[  7   0  -5  -9   4  -6  -6  -7   8   4   2  -3  -2   1   2   3  -2  -3
  -1   6  -8   1 -26   4   4   0  -7  -1   3   1   1  -7  11  -5  10  -2
   2   1  -1  -4   0  -1   5   2]	(24)/<54>
[  6  -4   0  -4   3 -10 -10  -7   0  12  -1  -7  -4   4   0   4  -3   5
  -3   3 -13  -4 -16   2   3   7   0 -12   5   5  -1  -3  10  -5  12   2
   3   3   4  -2   1  -7  14   3]	(24)/<54>
[ 11  -2  -5 -10   5  -6  -4 -10   3   4   0  -6  -4   2  -2   2  -4  -2
  -2   6 -14   2 -28   1   2   2  -3 -11   5   8   1  -4  19  -9  13  -1
   0   1  -2  -2  -1  -2   3   0]	(24)/<54>
[  7  -2  -3 -10   1  -4  -8 -10   1   4  -2  -5  -2   5  -3   1  -4   3
  -1   6 -15   0 -23   1   3   6  -1  -7   6   6   1  -3  17  -9  13   1
   0   1   3   0   3  -1   4  -3]	(24)/<54>
[ 10  -3  -2  -4   5   9   1   2   1   7   2   3  -4   7   1   0  14  10
  -2  -2   0  -9  -1  -4   8  12  -7  19 -10  -7  -3  -5 -34   6   3  -5
   3  -7   6  -7   0   2  -7  -3]	(18)/<55>
[  7  -3  -4 -10   6   6  -7   1   6   3   4   1  -5   4  -4   4   8  -1
  -3  -2   3  -7 -11  -5   5  10 -12   9 -10 -11  -4  -3 -23   1  14  -5
   2  -7  -1  -9   0   9  -8  -1]	(18)/<60>
[  6   0  -2  -7   2  -7  -2 -10   4   7  -3  -4  -3   0  -1   2  -3  -2
   0   5  -5   2 -23   2   3   2   1 -14   7   7   1  -3  17  -6   8  -1
  -2   0  -1  -4  -2  -3   3   5]	(24)/<59>
[  8  -2  -1  -5   0  -6  -8  -9   3   8  -4  -5  -2   4   1   2  -4   4
  -1   7 -11   0 -20   6   0   1  -2  -7   8   7   1  -1  16  -6  13   0
   3  -1   1   2   3  -6  11  -1]	(24)/<54>
[ 10  -1  -3  -7   3   6  -2  -1   5   2  -2  -3  -5   3  -1   3   6   8
  -1  -4   2  -5  -4  -5   4   9  -8   3  -5  -3  -7  -2 -16   3   0  -5
   2  -3   5  -5  -2   1 -10  -4]	(18)/<55>
[  6  -2   0 -13   5  -5 -14 -12   5   3  -7  -5  -4   3  -2   2  -5  -1
  -2   4  -8   1 -22   3   7   5  -3 -10   8   3  -4   1  16  -6  15   2
   5   2   1  -4   1  -1   0  -1]	(24)/<59>
[  4  -6  -1 -10   6  -7   3  -3   2   6  -1  -4  -7  -2  -2   9   0  -4
  -2   5  -7   0 -26  -5   7   3   0 -14   8   6   0  -2  19  -7  11   2
   1   2   2  -5  -4  -5   2   2]	(24)/<59>
[ 13  -6  -3 -10   2  -4  -5  -8   5   5  -1  -2  -9   0  -2   3  -3  -4
  -2   4  -7  -1 -25  -1   5   3  -4  -5   6   5   1  -2  14  -1  12   2
   2   0   2  -2  -1  -3   2   0]	(24)/<54>
[ 10   0  -1 -12   3  -7  -7 -13   5  10  -2  -4   0  -1  -2   9  -4  -3
  -4   5  -5  -3 -32   4   7   1  -3 -13   7   3   1  -2  21  -3  21  -1
   2   2   1  -4   2   0   1  -1]	(24)/<59>
[  6   3  -6  -8   5   8  -2   0   2  -2   4   1  -4   6  -3   0   9   1
  -1  -4   4  -4  -5  -5   3  11  -7  12 -11  -7  -4  -5 -23   3   4  -3
  -1  -8   4  -7  -1   6  -8  -5]	(18)/<60>
[  8  -2   0 -10   3  -6  -3  -8   4   9  -2 -10  -6   2  -2   5   2   9
  -1   6  -4  -1 -23   1   5   5  -3 -13   6   8  -1  -2  16  -1   8  -1
   4  -1   4  -4  -3  -5   4   1]	(24)/<59>
[ 11   0   7  -2   3   4   1   3   3   3  -1   0  -1   3  -3  -3   9   6
   2  -2  -2  -6   3  -2   3   9  -4  13  -7  -2  -1  -3 -12   2  -4  -1
   1  -6   7  -4  -2  -1  -3  -1]	(18)/<55>
[  2  -1  -1  -5   2   2  -5   1   4   2   0   1  -1   7   0   1   7   7
  -1  -3   6  -4   0  -3   4   8  -5  13  -6  -9  -4  -8 -18   6  -2  -3
   1  -2   3  -9  -2   0  -5   1]	(18)/<55>
[ 13  -8  -2 -12   0  -2  -9 -11   4   8  -2  -4  -7   5  -4   0  -5   2
  -3   8 -13  -4 -27   5   7   4  -6  -3   5   9  -1  -5  11  -2  13  -1
   2   0   1  -2   1  -2   7  -4]	(24)/<54>
[  9  -3  -6  -8   5  12  -5   0   5   4  -3  -2  -8   8  -2   1  12   9
  -2  -1   0  -7  -3  -7   3  14  -4   9  -6   0  -5  -2 -19   5   1   2
   3  -7   4 -12  -4   4 -12  -4]	(18)/<55>
[  9  -3  -2  -9   0  -4  -6  -8   1   6   1  -3  -5  -1  -2   8  -3   0
  -3   5 -11  -2 -27   2   7   4  -2  -4   4   3   1  -2  13  -4  18   2
   1   1   4  -3   4  -4   4   0]	(24)/<54>
[  5  -2   0  -6   2  -6  -6  -7   5   6   1  -3  -1   2   2   5  -2   0
   0   5  -3   3 -19  -1   6   1  -2  -5   9  -1  -3  -5  16  -3   8   0
   4   3   2  -2  -3 -12   1   0]	(24)/<54>
[  4   2  -4  -4   1  -6  -5  -8   1   5   1  -8  -4   3   1   0  -3   1
  -4   6 -20   1 -24  -2   4   3  -1  -2   6   7   2  -7  20 -10   8   1
   4   2   7   1  -4  -9  11   3]	(24)/<54>
[  8  -4  -3 -15   5   8 -10   3   5   5   1   1  -6   7   1   1  10   4
  -4  -2  12  -9   0  -1   6  12  -9  12  -5  -8  -7   0 -25  13   2   3
   2  -3   1 -10  -2   3 -13  -3]	(18)/<55>
[ 31 -12  -1 -32  -3  -5 -14 -19  11  21 -10  -4 -14   1  -7  10  -9  -2
  -7  11  11   0 -43  11   6   6 -13 -13  13  18  -3  -2  18   9  26   1
  -1   1  -1 -11  -2   1 -17 -17]	(24)/<59>
[  9   1  -4  -6   5 -18  -7  -6   4   8   0  -5  -1   2   0   4  -3   1
  -1   6  -8   0 -21   6   3   2  -5 -11   1   2  -1  -4  11  -4   9  -4
   3   0   2  -3   1  -1   7   5]	(24)/<54>
[ 11  -6  -3  -8  -1 -10  -8 -14   6   8   0   0  -6   3   1  10  -4   5
  -3   7   0   1 -38   2   5   2  -8  -5   8   2  -2  -7  11  -5  17  -4
  -3   0   4  -7  -3  -3  -9  -6]	(24)/<54>
[  7   0  -4 -11   5   8  -6   2   3   0   1   4  -3   6  -3  -1   9   0
  -2  -3   0  -7  -3  -3   4  11  -8  18 -10  -8  -2   1 -25   6   8   0
   1  -5  -1  -5   2   7  -9  -4]	(18)/<60>
[  7  -5  -4  -8   0   5  -3   1   5   0  -1   4  -2   6   1   0  11   5
   0  -4   0  -2  -1  -3   5  10  -2  14  -4  -6  -1  -1 -13   7   0   1
   1  -6   6  -4  -3   3 -13  -5]	(18)/<55>
[  6   1  -2  -9   5   7   0   9   2   4   2   2  -1   5   1  -7  12  -1
   0  -2   6  -7   5   0   1   9  -6  17 -12  -9  -2  -5 -23   8  -6   3
  -3  -6   1  -8  -4   3  -6  -3]	(18)/<55>
[  9   3  -3 -15   3   8  -8  -1   3   4   0  -1  -6   6  -4   2  12   3
  -3  -5   3  -7  -5  -3   5  10  -8  13  -9  -7  -5   1 -24   9   9  -1
   2  -6  -1  -8   2   9  -9  -4]	(18)/<60>
[  0   2  -4  -5   5  -4  -3  -6   0   2   1 -10  -2   1  -1  -2  -3  -2
  -3   5 -21   0 -16  -3  -2   3   3 -12   3   5   3  -3  19 -11   6   2
   4   2   3  -1  -1  -5  20   7]	(24)/<59>
[  3  -3  -1  -8   3   7  -3   1   3  -3   1   5  -5   5  -1  -3  10   2
  -1  -3  -3  -5  -1  -4   6  11  -5  15  -6  -9  -2  -1 -16   8   5   4
  -2  -4   5  -2   1   5   1  -5]	(18)/<60>
[ 10   0  -1  -6   0  10  -5   2  -1   1   1   3  -2   8   0  -6   9   9
   2  -3  -7  -6   4   1   5  13  -6  14  -9  -6   0  -3 -20   6   5   2
   4  -5  13  -2   7   6  -4  -4]	(18)/<60>
[ -1   0   0   0   6   3  -3   4   3   2   2   4  -3   5   0   5  13   9
  -4  -4   5  -4   3  -9   8  11  -5  11  -7 -11  -4  -1 -23   7   1  -2
   4  -4   8  -5  -3  -1  -9   2]	(18)/<55>
[-15   1  -3  -3   5  -1  -1  -7   0  -2   1  -3   0   3   0  -1  -1  -2
   0   7 -20   0 -13  -5   5   4   2  -6   2   4   3  -4  16 -10   6   1
  -1   0   9   4   0  -4   6   1]	(24)/<54>
[  4   4  -5  -3   8   5  -1   3   1   5   3  -1  -2   3   2  -2  12   8
   0  -3   2  -8   4  -4   4   8  -5  12 -11 -10   2  -3 -21   3  -5  -5
   6  -5   4  -8  -1   1   1   6]	(18)/<55>
[ 10  -4  -2 -11  -1  -2  -9  -9   4   4   1  -2  -4   4  -2   3  -4   0
  -2   5  -8   1 -26   4   5   6  -4  -6   6   2   0  -5  12  -4  19  -1
   0   1   8  -2   2   0  -1  -3]	(24)/<54>
[  9   1  -6 -11   8   7  -5   3   4   6  -1   2  -4   9   2  -4  13  11
  -4  -4  13 -12   3  -1   3  15  -9  17 -10  -8  -6  -3 -25   8   2  -1
   8  -7   5  -9  -1   3  -7  -1]	(18)/<55>
[  6  -4  -2  -6   5  10  -1   2   0   2   2   4  -7   6  -3   3  13   3
  -5  -2  -4  -9   0 -11   8  14  -5  16 -10  -9  -2  -4 -27   8   7   3
   2  -7   5  -6  -1   6  -7  -1]	(18)/<60>
[ 12  -2  -2  -9   4   4  -7  -1   5   4  -2   1  -4   7   1  -2   9   8
  -1  -4  -1  -6   0   1   3  14  -7  11  -7  -2  -5   0 -16   5   3   0
   3  -4   5  -8   0   5 -11  -4]	(18)/<55>
[ 10  -3  -2  -8   4   7  -5   0   4   3  -1   1  -5   7  -2  -1   9   3
  -1  -2   7  -4  -4  -4   3  11  -9  10  -4  -4  -4   0 -21   6   7   5
   2  -6   1  -6  -2   4 -11  -5]	(18)/<60>
[  7  -1  -2  -9   8   7  -2   5  -1   2   2   6  -7   2  -2  -4  11   1
  -4  -2   3  -9  -8  -3   7   9  -8  16 -10 -11  -2  -5 -22   9  13  -1
   3  -9   0 -11   0   4  -5   0]	(18)/<60>
[ 12  -3  -1 -18   5   8  -3  -1   3   0  -6   4  -8   2  -5   0  11  -3
  -3  -3   5  -6  -6  -5   2  11  -7   9  -5  -5  -3   1 -17   8   9   3
  -5  -7  -3  -7   1  11 -16  -7]	(18)/<60>
[  6   0  -3 -10   1  -6 -10  -9   3   9  -3  -5  -2   0   0   2  -4  -1
  -2   6  -4   1 -21   9  -2   0  -5  -9   4   1  -2  -1  14  -4  13  -3
   6   3  -1  -2   2   1   7   3]	(24)/<59>
[ 12  -4   0 -11  -1  -6 -10 -12   0   7  -1  -2  -4   3   1   8  -3   2
  -2   3  -3   5 -28   2   5   1  -5  -6  10   3   7  -3  15  -4  12  -1
   4   6   1  -3  -3  -3  -7  -2]	(24)/<54>
[  4   0  -3  -7   6   4  -7   1   3   4   1  -2  -5   7   1   1   8   6
  -2  -1   1  -7  -3  -5   4  11  -4   5  -8  -5  -3  -4 -17   4   3  -1
   5  -5   5  -6  -1  -1  -2  -2]	(18)/<55>
[  9   0  -3  -8   0  -7  -7 -11   3   5   0  -3   1   1  -1   5  -4  -2
   0   5  -7   3 -24   6   3  -1  -3  -5   6   1  -1  -3  20  -6  10  -1
   1   4   0  -1  -2   1   2   1]	(24)/<54>
[ 14  -4  -1 -14  -1  -3 -13 -11   2   8  -4  -7  -5   4  -4  -1  -5  -2
  -1   8 -15  -1 -27   4   2   6  -1  -9   8   9   2  -4  16  -4  13   3
   1   0   2  -1   1  -6   7  -7]	(24)/<54>
[ 10  -3  -1 -10   3  -3   2 -10   4   3  -4  -3  -4  -1  -3   2   0  -6
  -1   6  -9   1 -20   1   3   2  -1 -14  10  13   1  -1  23  -7  -3   1
 -13   2   5   0  -6  -3  -3  -2]	(24)/<54>
[ 15  -1  -5 -13   5   6  -5  -1   5   6   2   3  -7   5  -5   5   6   1
  -3  -4   1 -12 -11  -2   8  10  -9   5  -8  -6  -3  -3 -17   4  11  -4
  -2  -7   0  -9   2  10 -13  -6]	(18)/<60>
[  7   6  -2  -3   3  -4   1  -6   2   4   0  -3  -2   2   1   0   3   5
   0   6 -14   0 -19   2   4   3   1  -8   7   7   0  -3  10  -7   2   0
   3   0   8  -1  -3  -6   5   2]	(24)/<54>
[  6  -4  -7  -4   3   5  -4   7   3   0   3   2  -1   6   2   0  12   8
   0  -5  -1  -4   0  -2   1  10  -8  18  -9 -10  -2  -4 -21   6   1   0
   3  -5   5  -7  -2  -1 -10  -1]	(18)/<55>

[ -8  14   7  -5   3  -5  29  -9   2  -5 -26   1   5 -13   3  -2  -3   5
  -2  -1 -19   7  -2  -5 -12   3   4  12  10   2  -6  16   3  -3  -1  -4
  -3   4   8  -5  -6   0   6   1]	<74>/<269>
[  6  -8   2   5   0  -5   5  -5   1   0  -6   6   9 -20  10  -8  -1  25
  -2   1  -3   9  -1  -3   3   2  -7   7  11   3  -3  -5   0   7 -10   4
  14   3   7   8  -9   1  -4   1]	<77>/<273>
[  4  -7   9   7  -1 -11  -3 -12   7  -1 -11   6  -1 -19   4  -7  -2  10
  -5   1   1   7   2  -3  -3   7  -5   8 -14   4  -2   5   6  -2   2  -1
   5  -5   5   8  -3  -3   6   0]	<77>/<275>
[ -1   5   4   1   1 -14  -9  -5   7   0 -25  -2   3 -14   8 -10   0   7
   0   9 -10  14  -8  -3 -10   0   4   3   1   8  -8  12   4 -10 -14   1
   4   2  20  -5  -3   2   5   2]	<74>/<267>
[  9  -6   7   5 -16  -6   1 -18   4  -1  -5   8   0 -18   9 -10  -5  14
  -9 -10   7   5   2  -5  13  -4  -4   9   0   5  -9   6   3   2  -4  -3
   7   5   5   8 -13   1  -1  -1]	<77>/<273>
[  1 -13   5   4   2  -5   0 -14   0  -1 -13   7   1 -11   4  -7  -1  23
  -3   6   1   8  -6  -5   2   2   0   7  -5   4  -3  -3   6   4   0  -2
   8  12   4   4  -5   0   1   1]	<77>/<275>
[  5 -13   9   2   5  -6 -11  -8   2   1 -19   7   7 -11   4 -18   2  23
  -8   0   2   9  -1   0  -7   3  -1  10  -3  -2 -13  -4  -3  -3   1  -3
  12   2   1  -2  -8   0   4  -1]	<77>/<275>
[ -1  -9   6   3   0  -1  -4  -7   5  -4 -18   6  10 -14   9  -7   4  20
  -5   0   1  -2   2  -4  -4   4   3   4   1   0  -6 -11  -2  -7  12  -1
  12   2  -3   6  -7  -1   3   0]	<77>/<273>
[ -3   5   9   1   5 -29  -5   5   1  -9 -15  -7   6  -5   7 -10  -4 -10
   7   4  -9   3   1   4 -12  -1  11   0   5   6 -11   4  -2  -8 -20  -2
  -6   0   8  -1  -2   0  -3  -1]	<74>/<267>
[  3 -15  -2   1  -4 -13  -1  -6   2   2  -5   5   0 -11   1  -8  -2  20
 -10   2  -3  18   3  -2  -1   6   0  10  -4  -4  -5  10   9  -2  -4  -5
   7   0  10   4  -5   2  -2   3]	<77>/<275>
[  5  -2   2   4   1 -12 -13  -8   3  -3 -11   4  -3  -7   7  -3   2  16
  -4   0   4   6  -3  -6  -9   4   0   1  -3  13  -3  26   1   2  -7   1
   2   3   2   4 -10  -1   6   2]	<77>/<275>
[ -6  -7   4   3  -1  -9   2 -13  22  -1 -10   2  -1 -23  -4  -4  -6  12
  -4  -1   8   8   2  -5 -15   4  -2   7 -15   4  -1   5   7   1   0  -4
  18   1  10  -2  -5  -2   4  -4]	<77>/<275>
[  4 -12  -4   2  -1 -11  -5  -6  -1   6  -6   2   5  -9   4  -8  -1  20
  -5   0  -5  10  -3  -4  -8   4   1  16   1   4  -7   5   1   0  -5  -1
   2   0  11   3  -3   0   0  -4]	<77>/<275>
[  8 -17   6   2   6 -19  -2  -1   1  -1 -25  -3  13 -11   9 -11  -4   0
   0   2 -11   7   1  -8 -19   4   4  19   6  15  -7   5  -2  -6 -24  -4
  -6   5  11  -9  -4  -5   4  -3]	<74>/<267>
[  7  -2   6  12   3  -3   3  -3   2  10 -15  -2  13  -9   2  -7  -1  12
  -2   0  -6  10  -5  -1 -13  -7   7  12   7   4  -6  -1   5   0  -8  -1
  10   4   7  -6   1   0  -4  -2]	<74>/<269>
[  8  -3  -7   1   5  -2   6  -5  -2  -4 -11   2   7   2   3  -1  -5   1
   4  -5  -3  13  -1   0  -6  -1   5   4   7   6  -7  -9   5  -6 -11   4
  -2  -1  -1  -6   1   3  -2   5]	<74>/<269>
[ -2  -2   2   7   0 -10   9  -8  -2   1 -21   0  12 -13   8  -9  -7  11
   0   3  -9   5  -1  -6  -6   3  -1  12   9   9  -8  10   0  -2 -16  -1
  14   9  18  -4  -4  -2   3   2]	<74>/<267>
[  3   4   1  -2   3  -9   0  -9   5  -4   4   3  10  -5   5  -7  -2  13
   0  -1  -3   5  -5  -1  -7   2   3  11  11   0  -6  -9   7   0  -8   2
   0   0   3  -8   2   0 -10  -2]	<74>/<269>
[ -1   1   4   4   6  -4   2   5   3  -4 -22   0   3 -13   7  -7  -3   9
   0   1   0   1  -3 -11  -6   1   7  16  13   8 -11   1   0 -12 -10  -2
   1   3  11   4   1   3   4  -4]	<74>/<267>
[ -7  -1  14   4  -1 -11  -5  -4   6   1 -23   9  -5 -16   0  -8  -1  -7
   4   4   0  10  -1  -6  -8   1   1  12 -18   5  -8  -1   4   2  -3  -2
   7   2   9  -4  -2 -10  10   3]	<77>/<273>
[  1  -1   0   1  -5   2   8 -11  -2  -3 -19   3   6 -13   5 -11   1   8
  -3   0  -4  11  -3  -3 -11  -2   6  18   4   4  -5  11   6   0  -1   1
   2   2  13  -1   2  -2   0   0]	<74>/<269>
[  3  -1   5   4   5   4  -3  -5  -1  -2 -17   0   3 -11   0 -11  -6  15
   0  -5  -2  11  -9  -3 -12   3   3  11   6   2  -1   5   2  -3   0   2
  -2   2   4   4   0   3   2  -1]	<74>/<269>
[  3  -7   8  14   7  -9   4  -8   6   9 -29   3   4 -21   3  -5  -1  12
  14   1 -17  15   1  -3  -8   0  12  18   7   6  -4   3   5   2 -10  -3
   2   6  14  -5  -5  -1  -4   0]	<74>/<269>
[  1  -1   3  11   3 -12  -3  -8   4   0 -18   3  -1 -22   2  -7  -6  10
  -5  -2   2  11   2   0  -6   8  -1  15  -7   5   4  15   4  -1   6  -1
   9   2  10   3  -5   1   8   0]	<77>/<275>
[ -1 -13   5   4  -3  -4   4  -9  15   1  -3   7   0  -7   8  -9  -1  20
 -11  -4   3   5   4  -5   0   8   4   7  -1   3  -7  -2   5   0  -1  -2
  10   0   4   3 -10  -3   7  -2]	<77>/<273>

[-10   9   8  -1   0   3  -9  -8  -1   3   1   2   3   3   2  -6   0   4
  -2   3   1   3  -4  -2   8   1  -1   1  -2  -4  -3  -1   3   2   0   0
  -6  -7  -6   0   3   9   1   2]	(39)/<16>
[ -8  11   7  -4   0   0  -8  -8  -4   2  -1  -2   4  -4   8  -5  -3   2
  -1   5  -6   1  -3  -1   5   9 -10   1  -3  -1  -4  -3   5   4   9  -3
  -5  -5  -2  -3   6  11   1   6]	(39)/<27>
[ -3   9   6   5  -3   7  10   1   1  -2  -2   3   0  -1  -3  -1  -2   6
   3   3   7   3  -6  -1   3  -6   5 -14  -1   3  -3   0  -1   5   7   2
  -4  -8 -19  -5   6  11   0  13]	(35)/<26>
[ 3  1  8 -6  1 -1  2 -3 -4  0  2 -2  3  3  1  2  1  1 -5  6 -8 -1 -2  0
 15  6 -3 -2 -2 -1 -5 -3  6  4  2 -5 -4 -2 -7  1  4  5  0  6]	(39)/<16>
[-4  6  9  0 -1  1 -7 -7 -2  4  1 -2  3  5  4 -5  2  1 -3  2 -4  0  0 -2
  4  3 -4  3  0 -2 -3 -4  2  0  9 -4 -5 -3 -4  1  4 11  1  3]	(39)/<16>
[  6  -2  -4  -7   1  -4  21  -2  -1  -2   2  -4   3   4  -8   8  -2  -2
  -3   7 -17  -7   1   3  13  -3   3   4  -7   1   1  -4  -7   4   4  10
   0  -3 -19  -9   4  -5   0  10]	(35)/<28>
[ -9  13  12   0   2   0 -14 -14  -3  -1  -4  -3   2  -4   4  -9   4  -3
  -1   0  -6   3  -4   0  -2   2  -4  -1  -2   3   1  -2   8   0  15  -3
  -5  -6  -1   2   3  15   1   8]	(39)/<16>
[-9  5  4 -4  3 -1 -5 -4 -3  4  1 -1  4 -2 -2  0 -4  0 -5  2 -7 -1 -5  0
 13  8 -9  4  0  1 -4 -6  1  4  6  2 -6 -2 -4 -4  7  7  3  0]	(39)/<27>
[  2   4   4   0   2  -2   2  -6   3  -2  -1   0   0   2  -5   5  -4  -1
   0   1  -2   0  -5   3   5  -2   3  -8  -3   6  -2  -2  -4   4   4  10
   3  -7 -11  -9   4  -2   1   6]	(35)/<29>
[ -3  10   1  -6   0  -3  -1  -5   2  -2  -3   0  -2  -1  -7   4  -4  -1
   1   2  -2   0  -6   3   4  -2   2  -4  -2   5   0  -1   2   4   9  11
   3  -3 -13  -6   4   3   0  12]	(35)/<28>
[-10  11   0  -4   4  -3  -9  -1   8   0  -3   6  -2   0 -11  -2  -6   0
   2   0  -2   1  -6   2  -3  -8   0  -2  -2   4   3  -3   3   1  11  21
   2  -5 -10 -10   5   5  -1   7]	(35)/<28>
[  4  -2  -1  -4  -1   0  23  -3  -2  -3   0  -4   1   1  -3   7  -3  -1
  -3   4  -8  -5  -1   2  11  -1   3   3  -3  -1  -1  -1  -4   4  -2   2
   1  -1 -15  -8   4  -4  -4  11]	(35)/<26>
[ -1   6  -1  -5   0  -1   7  -5   0  -6  -3   4   0   0  -5   3  -4   1
   2   4  -3   1  -6  -3   0  -4   5  -6  -4   6   2   0  -2   2   3   6
   0  -7 -16  -8   1   2   0   9]	(35)/<26>

[  8   2  -7   8  -4   3  -1 -15   0  13   1   3  -5   7 -12   0   3   6
  -1   1  -4  -4   1   7  -9   4 -19  -4   6   6   3  -9  -5   1  -4  -9
  -7   2  -8  -3  -2   2   5   3]	(75)/<20>
[  8  -2  -1  -1  -6  -6  -5   7  -1  -2   2  -3  -4   2  -3  -1   1  -5
   7  -6 -16  -2   5  -7  10  -1  -2  -2  -1   0   2   6   4  -4  -2   1
   8  -5  20   2   2  -3   1   1]	(85)/<8>
[  4   3  -4   2  -2   8   0 -11   2   0  -1   8  -2   3  -8   3   3   1
  -1   7  -2   0   1   6   3   2  -2  -3   4   5  -1  -3  -7  -3  -3  -6
  -8   4  -6   2  -5  -7   2 -11]	(75)/<20>
[ 7  5 -3 -2 -7 -3  0  4 -3 -1  1 -4 -1 -4 -8 -2  1 -2  3 -2 -9  3  5 -4
 12 -4 -2 -2  3  1 -1  3  4 -3 -1  3  5  0 21  8  3  0 -7  0]	(85)/<8>
[  5   3  -2   2  -4   4  -2  -8  -1   0   1   6  -3   2  -9  -2  -7   3
   2   1 -12   4   1   5   5   3 -10  -4   3   5   1  -6 -14  -4   0  -3
  -5   2   2  17  -3  -2   1  14]	(75)/<20>
[ -5  -2  12  -6   7   5  10  -2   2   0  -6   4  -4  -3   4   2  -2   1
   0   6  15  -1 -15   4  -1  -3   7  -4  -5   3  -2   0  -3  -1   1  -1
   6   2 -11 -20   4  -5   0  -6]	(82)/<9>
[ -8   3  -1   0  -2  -8   0   7   0   2   2  -2  -5  -3  -5   1  -3  -2
   2  -2 -13   0   9  -8  12  -3  -1  -4   0   2  -1   5   7  -4   2   3
   4   5  13  14   3  -1   0   2]	(85)/<8>
